The symbols move the items like this.
QC ω RL
QC χ MP
QC δ SC
QC ξ FF
QC θ MS
QC σ TQ
CQ ω ZG
CQ χ QQ
CQ δ SG
CQ ξ LC
CQ θ PN
CQ σ HP
MS ω TR
MS χ BH
MS δ TQ
MS ξ GB
MS θ LT
MS σ CT
GD ω TH
GD χ HF
GD δ ZM
GD ξ NQ
GD θ ZJ
GD σ CL
TQ ω QC
TQ χ TR
TQ δ DT
TQ ξ QR
TQ θ CT
TQ σ HH
NQ ω MM
NQ χ ZZ
NQ δ HC
NQ ξ FC
NQ θ RJ
NQ σ GS
RJ ω CJ
RJ χ SG
RJ δ GS
RJ ξ GD
RJ θ PC
RJ σ RM
RN ω ZJ
RN χ RF
RN δ ZZ
RN ξ RM
RN θ CQ
RN σ SG
SF ω BH
SF χ FZ
SF δ MS
SF ξ QS
SF θ FC
SF σ LT
CL ω GD
CL χ TJ
CL δ SZ
CL ξ GS
CL θ RN
CL σ ZZ
LC ω PC
LC χ FQ
LC δ HF
LC ξ RN
LC θ RG
LC σ DQ
HC ω LL
HC χ MM
HC δ TL
HC ξ LT
HC θ GS
HC σ FZ
FZ ω HC
FZ χ NQ
FZ δ BH
FZ ξ HT
FZ θ TC
FZ σ TT
RF ω DQ
RF χ RG
RF δ ZJ
RF ξ GF
RF θ QQ
RF σ ZG
JR ω QR
JR χ GB
JR δ PN
JR ξ DT
JR θ MP
JR σ RL
GF ω SG
GF χ CQ
GF δ RJ
GF ξ TJ
GF θ FQ
GF σ PC
PC ω GF
PC χ HP
PC δ RM
PC ξ ZJ
PC θ LH
PC σ LC
LT ω SF
LT χ TT
LT δ CT
LT ξ MD
LT θ ZM
LT σ HT
MD ω QS
MD χ CP
MD δ BB
MD ξ MS
MD θ HC
MD σ TL
QR ω FF
QR χ ZP
QR δ NR
QR ξ SC
QR θ BB
QR σ JR
RL ω JR
RL χ BB
RL δ ZT
RL ξ SB
RL θ TR
RL σ QC
BB ω GB
BB χ QS
BB δ JR
BB ξ TQ
BB θ TL
BB σ MP
QM ω RG
QM χ DT
QM δ RF
QM ξ HP
QM θ FF
QM σ QQ
LH ω FQ
LH χ ZT
LH δ LC
LH ξ ZG
LH θ DT
LH σ RG
QQ ω QM
QQ χ SB
QQ δ ZG
QQ ξ FQ
QQ θ QR
QQ σ NR
MP ω BB
MP χ MD
MP δ RL
MP ξ HH
MP θ BH
MP σ TR
FC ω TT
FC χ TC
FC δ LT
FC ξ LL
FC θ GD
FC σ ZM
ZM ω FC
ZM χ TH
ZM δ HT
ZM ξ HC
ZM θ CL
ZM σ SZ
SZ ω ZM
SZ χ GD
SZ δ CP
SZ ξ FZ
SZ θ ZZ
SZ σ MM
ZP ω HH
ZP χ CT
ZP δ FF
ZP ξ RL
ZP θ QS
ZP σ GB
MM ω SZ
MM χ CL
MM δ LL
MM ξ TT
MM θ CJ
MM σ NQ
SC ω ZT
SC χ RL
SC δ LH
SC ξ QQ
SC θ TQ
SC σ DT
SB ω DT
SB χ TQ
SB δ QM
SB ξ PN
SB θ ZP
SB σ FF
TC ω GS
TC χ RJ
TC δ TT
TC ξ SZ
TC θ HF
TC σ TH
TH ω TC
TH χ RM
TH δ FC
TH ξ MM
TH θ TJ
TH σ GD
GB ω ZP
GB χ DL
GB δ QR
GB ξ QC
GB θ MD
GB σ BB
DT ω SC
DT χ QC
DT δ RG
DT ξ NR
DT θ HH
DT σ SB
NR ω QQ
NR χ FF
NR δ CQ
NR ξ LH
NR θ JR
NR σ PN
RG ω LH
RG χ SC
RG δ DQ
RG ξ CQ
RG θ SB
RG σ QM
ZG ω RF
ZG χ QM
ZG δ RN
ZG ξ PC
ZG θ NR
ZG σ CQ
TR ω MP
TR χ TL
TR δ QC
TR ξ ZP
TR θ SF
TR σ MS
TL ω MD
TL χ LL
TL δ MP
TL ξ CT
TL θ FZ
TL σ BH
CT ω MS
CT χ SF
CT δ HH
CT ξ BB
CT θ HT
CT σ DL
HP ω CQ
HP χ NR
HP δ GF
HP ξ DQ
HP θ ZT
HP σ FQ
TJ ω HF
TJ χ LC
TJ δ GD
TJ ξ CJ
TJ θ RF
TJ σ ZJ
GS ω NQ
GS χ CJ
GS δ FZ
GS ξ ZM
GS θ RM
GS σ TC
TT ω FZ
TT χ GS
TT δ SF
TT ξ CP
TT θ TH
TT σ FC
HT ω LT
HT χ FC
HT δ DL
HT ξ TL
HT θ SZ
HT σ CP
RM ω RJ
RM χ GF
RM δ TC
RM ξ CL
RM θ LC
RM σ HF
QS ω DL
QS χ HT
QS δ GB
QS ξ TR
QS θ LL
QS σ MD
FF ω SB
FF χ HH
FF δ QQ
FF ξ ZT
FF θ GB
FF σ QR
SG ω RN
SG χ ZG
SG δ CJ
SG ξ HF
SG θ HP
SG σ GF
CJ ω ZZ
CJ χ RN
CJ δ NQ
CJ ξ TH
CJ θ GF
CJ σ RJ
HH ω TQ
HH χ MS
HH δ SB
HH ξ JR
HH θ DL
HH σ ZP
FQ ω HP
FQ χ PN
FQ δ PC
FQ ξ RF
FQ θ SC
FQ σ LH
LL ω CP
LL χ SZ
LL δ MD
LL ξ SF
LL θ NQ
LL σ HC
CP ω HT
CP χ ZM
CP δ QS
CP ξ BH
CP θ MM
CP σ LL
HF ω RM
HF χ PC
HF δ TH
HF ξ ZZ
HF θ DQ
HF σ TJ
ZT ω PN
ZT χ JR
ZT δ FQ
ZT ξ QM
ZT θ QC
ZT σ SC
DQ ω LC
DQ χ LH
DQ δ TJ
DQ ξ SG
DQ θ QM
DQ σ RF
ZZ ω CL
ZZ χ ZJ
ZZ δ MM
ZZ ξ TC
ZZ θ SG
ZZ σ CJ
ZJ ω TJ
ZJ χ DQ
ZJ δ CL
ZJ ξ RJ
ZJ θ ZG
ZJ σ RN
PN ω NR
PN χ QR
PN δ HP
PN ξ RG
PN θ RL
PN σ ZT
BH ω TL
BH χ HC
BH δ TR
BH ξ DL
BH θ TT
BH σ SF
DL ω CT
DL χ LT
DL δ ZP
DL ξ MP
DL θ CP
DL σ QS

The rows follow the links: the fewer symbols apart two items are, the more alike their rows tend to be.

Each row is also shifted at random along 6 hidden directions that mean nothing.

Some items, each with a row of numbers:
TC: [-503  461   40   97   72  -10  190 -137  -59  141   39 -271   42  193 -334  -62  -26  -28   22  -26   19 -205  198 -103  -86  -92  126 -225   82  184  203  103 -180   93   96 -146  -47   57]
SG: [ 107   88   25 -371  190 -102 -262 -148  133   56  282   66  195  465   23 -181  -53 -267  102  -94   29 -144  272 -151 -427  397 -448  284  451  183  393   98 -395 -163 -745 -108 -356  -86]
GF: [-671 -191 -102   85 -143 -155 -262   -3 -114  184  215 -131 -139  331 -219   -3  -59 -186   28  175  -31 -110  152 -166 -126  150 -124   94   93  186  287  217 -219  202 -151 -190 -187 -132]
ZJ: [ -85  158  -27  102  133 -153  -94 -195    8  -70  134  -97 -107  323 -129 -358   48 -202  163 -231  -25 -298  209 -109   93  154   -6  118  291   92  289  185   52   51 -210  577 -135   -9]
TL: [  96  260  147 -368  282  182  269 -139  388 -314 -185   26  443 -194  158 -120   87  137 -108 -251   59  207   -3  253 -280  -44   36 -112  -60   65 -100 -384  147 -349 -209  294   46  110]
QC: [ 564 -321   19 -317  -50  113  -91  212  -77 -130   -7  446  127 -256  261  -46   81  118  124 -228   81  201 -156  -35  164   95 -238  175 -128 -240 -148 -235  -33 -271 -105  379   78   95]
SB: [ 909 -355  -88  262 -204  -62 -169  -21 -387  197   -2   72 -306 -241  239  347  -81   27  110  261   20   51 -170  -63  265 -110   29  159  -94 -404 -296  130   98  110  292 -571  119    0]
PN: [-131 -602 -160  315 -423  -69 -318   96 -633  225  132  127 -389 -130  -93   48  -14   53  341  -56   26   12 -118 -304  608 -167    0  125 -273 -296  -79  159   24  219  466  114  158   93]
TQ: [-437 -547  -63  -77 -287   70 -124  263 -151   -8  -20  192   46 -301   68  185   53  207  -62  224  -65  338 -164  -14 -161  -76    3  -22 -443  -59 -179 -205 -120   -9  207  204  111   19]
MP: [ 582  -30  140 -432  213  121   47 -151  -18 -159  -27  252  364 -258  289  -16  116  172   59  -58  -41  237   40   27 -637  -11  -13   17 -119 -147 -135 -331 -303 -403 -161  601   74  165]
FF: [ 587 -413  -63  157  -43  -57 -177 -267 -110  -37  -30  -79 -130 -248  304  141  -58   14   85   18   61  150 -135  123  286 -119   68  177  -97 -328 -281  -26  483   12   83 -394  125   35]
RF: [ 783 -111 -105  582  -80 -249 -129   40 -116  104   54  -15 -630  118  120  100   22 -215  -90  413 -135 -287  -11   47  220   74  199  174  219 -159 -110  451  193  415  219  114    5 -221]
GB: [ 155 -246    1   43 -284  103  -28    7 -686  426   34  111  -39 -365  -66  439  -14  287  172  363  -40  178  -67 -293 -334 -305  172 -183 -431 -246 -207  -39 -640  -28  572 -303  203  201]
MS: [1186  267  175 -473  210  241  199   19 -162 -115 -105  419  326 -240  222 -191   41  205  351 -693  214   33  -82 -118  385  -22 -237   45   78 -386 -137 -320 -132 -523 -100  277  126  330]
FQ: [ -84 -409  -83 -259  -55  -74 -434 -168 -363   44  308  178   78  211  -18 -356   -2 -107  492 -475  113  -68  135 -352  203  179 -395  328  134 -123  289   10 -168 -143 -381  370 -130  154]
BB: [-148 -271    9  -45   81   41   23 -285  138 -248 -126 -138  206 -350  224   74   77  168 -118  129  -71  352  -55  283 -441 -191  253 -102 -315  -48 -250 -298  279 -108   90  281  151   63]
HP: [ 200 -386  -80 -141  -53 -164 -355  266  106  -46  189  297 -113  217  211  -22   10 -200  -85  274 -109    0   46  -28 -341  408 -299  347  215   79  124  142 -245   43 -443  347 -217 -243]
RM: [-261  288  -38  173   37  -78   -2 -232   -6   74   71 -318  -97  306 -272 -234  -59 -171  167 -369  140 -276  112  -94  620  -14  -54    4  260   55  241  224  320  128  -66 -451 -115   17]
QS: [ 473  279   97  -83  119  153  270 -405 -323   23  -93  -97  231 -299  -25  -65  -12  261  325 -491  166   29   -8  -92  319 -385  170 -182 -146 -324 -156 -211   84 -294  311 -152  244  372]
LC: [ 744   29  -65  272  -52 -174 -141  188 -248  128  146  215 -442  236  -19 -135   11 -178  179  -14  -23 -385   50 -202  374  192 -101  219  316 -164   80  375 -116  194   18  372  -72  -97]
HH: [-454 -450  -77  -34 -205   89  -79  -94  -51  -14  -80 -144  133 -338   83  225  -98  157   11  -37  119  374 -207   79  289 -240   27   -9 -401 -157 -206 -225  398  -24  179 -759  107   57]
CL: [-135  465   39  -11  175  -28  137 -129  316  -28  -25 -247   72  297 -153 -170  -93 -186  -19 -251  131 -224  103   76  290   89 -107  -24  322  179  204  112  225   28 -264 -550 -160  -64]
MD: [-273   59   29  -77 -199  237  244  540  -50   41 -190  258   40 -300 -128  160   24  301  -98  -21   42  170 -270  -46  300 -146    8 -259 -361  -22 -165 -184 -177  -50  410  -45  195   65]
ZG: [ 327 -201  -73  167   26 -160 -264 -196 -273  -31  206   83 -239  175   -1 -328   67 -140  318 -235  -25 -253  138 -191  219  112  -52  258  206 -151  155  225   43   67  -85  828   -5   41]

Where do the symbols, taken in turn from left to right, take each start?
Answers are names.
[-437  419   97  -75   77  135  328  272  247  -89 -151   68  129   10 -182  -62   78  109 -218   37  -64  -37   22   80 -211  -25  120 -283  -52  232   36 -104 -214  -31  115  437   23   -3]
χ χ σ σ σ: HF
[ -31 -585 -107   60 -303  -66 -336  -11 -385  227  144   73 -173 -102   51  217  -74    8  150  191    7  151  -79 -167  118  -42 -111  173 -190 -182  -61   56  -75  106  117 -432   39    3]
χ χ θ θ σ δ χ: HC
[-801  381    5   10  -16   38  146   78  195   14  -30 -224   39  255 -342 -142  -93 -100  -32 -240  116 -154   39  -26  406  -16  -59 -169  111  265  233   78  108  102  -48 -435  -92  -28]
δ θ θ ω ω χ: PC
[-193 -536  -20 -283  -18  -45 -305 -442 -167  109  129 -121  312 -168  225  298  -79   58   37  326  -77  422  110  -17 -896  -63  -40   92 -252  -27  -65 -222 -269 -184 -232 -427  -57   68]
ω θ θ χ δ δ σ: MP
[ 466 -248   -5  155  -10  -14    3 -251 -143   67 -103 -135  -60 -387  234  423  -23  136 -120  475  -96  254  -85  171 -441 -253  309  -63 -254 -210 -346  -71   46   23  312 -377  172   48]
θ σ σ ω χ ω ω: LT
[  55  562   84  208   83   29  346  238  154   93 -159  -55 -126   99 -181   87   -3  -13 -248  180  -50 -216   -2   73   30  -45  194 -240  141  164  -10  166 -129  152  222 -183   11  -93]
χ δ θ δ δ χ: SZ
[  81  388   18  -95  171  -53   36  -43  144  -14   90  -29   20  351 -124 -287  -19 -183   83 -326   84 -306  151  -93  268  199 -194   62  386  126  270  148   -8  -20 -313   42 -171  -10]
σ ω ξ σ χ: TJ
[ 186  604  171 -325  257  135  292 -205  -37  142    1  -51  366   64 -133   18    7   76   63  -90   30  -75  215 -108 -541  -77   38 -233  121   87  111 -128 -569 -277 -106  -79  -52  193]
ω χ χ ω ξ θ: RJ
[-282  331  141 -531   45  232  262  391  247   14 -114  247  427  -38  -67  119   14  146 -219   51   28  175  -53  -25 -430   86 -201 -187  -77  249   51 -284 -592 -291 -184 -202  -75   23]
δ ω ξ χ θ: LL
[-248  551  124 -221   59  251  307 -248 -394  143   -6 -119  320  -55 -405 -257  -30  218  494 -902  300 -127   44 -330  728 -329  -54 -277  -78 -160  154 -191  -83 -320  223 -299  147  455]
σ σ χ θ θ δ δ: TC
[-152 -507  -33 -276  -62   15 -281 -318 -235  -77  127   45  230 -166  153  -85   21   93  306 -285   91  280   12  -99  -33  -61 -148  148 -218 -174    5 -240   58 -233 -170  100   29  207]
δ θ δ ω σ δ: HP
[-241 -608  -72 -200 -228  -31 -398 -324 -620  333  270   -6  121  -92  -20  168  -86   83  386   47   16  225   84 -337 -344  -84 -149  127 -244 -198   84  -70 -445 -130  -12 -357    5  176]
χ χ σ δ: QC
[-685  454   46  -95 -105  176  275  369 -225  127   -6  156   73  123 -488 -281   70  133  198 -452   86 -206   30 -322  421  -71  -65 -285  -61  158  238  -15 -421  -54  279  492   67  181]
ω δ σ θ ω χ ω: TH
[ -97  553   75 -138   33  109  230  326  -77   87    2  195   64  212 -336 -247   43   21  112 -331   53 -293   91 -240  231   64 -120 -143  187  154  249   63 -459 -108    9  388  -46   83]
σ ξ ξ σ ω δ: BH
[-235  -85   79 -223  -87  162  127  207 -150   29  -75  205  220 -285  -24  180   87  264  -52  164  -83  262  -79  -55 -487 -142   73 -189 -342   14 -138 -228 -446 -180  240  317  140  105]
δ σ σ χ ω δ: HH
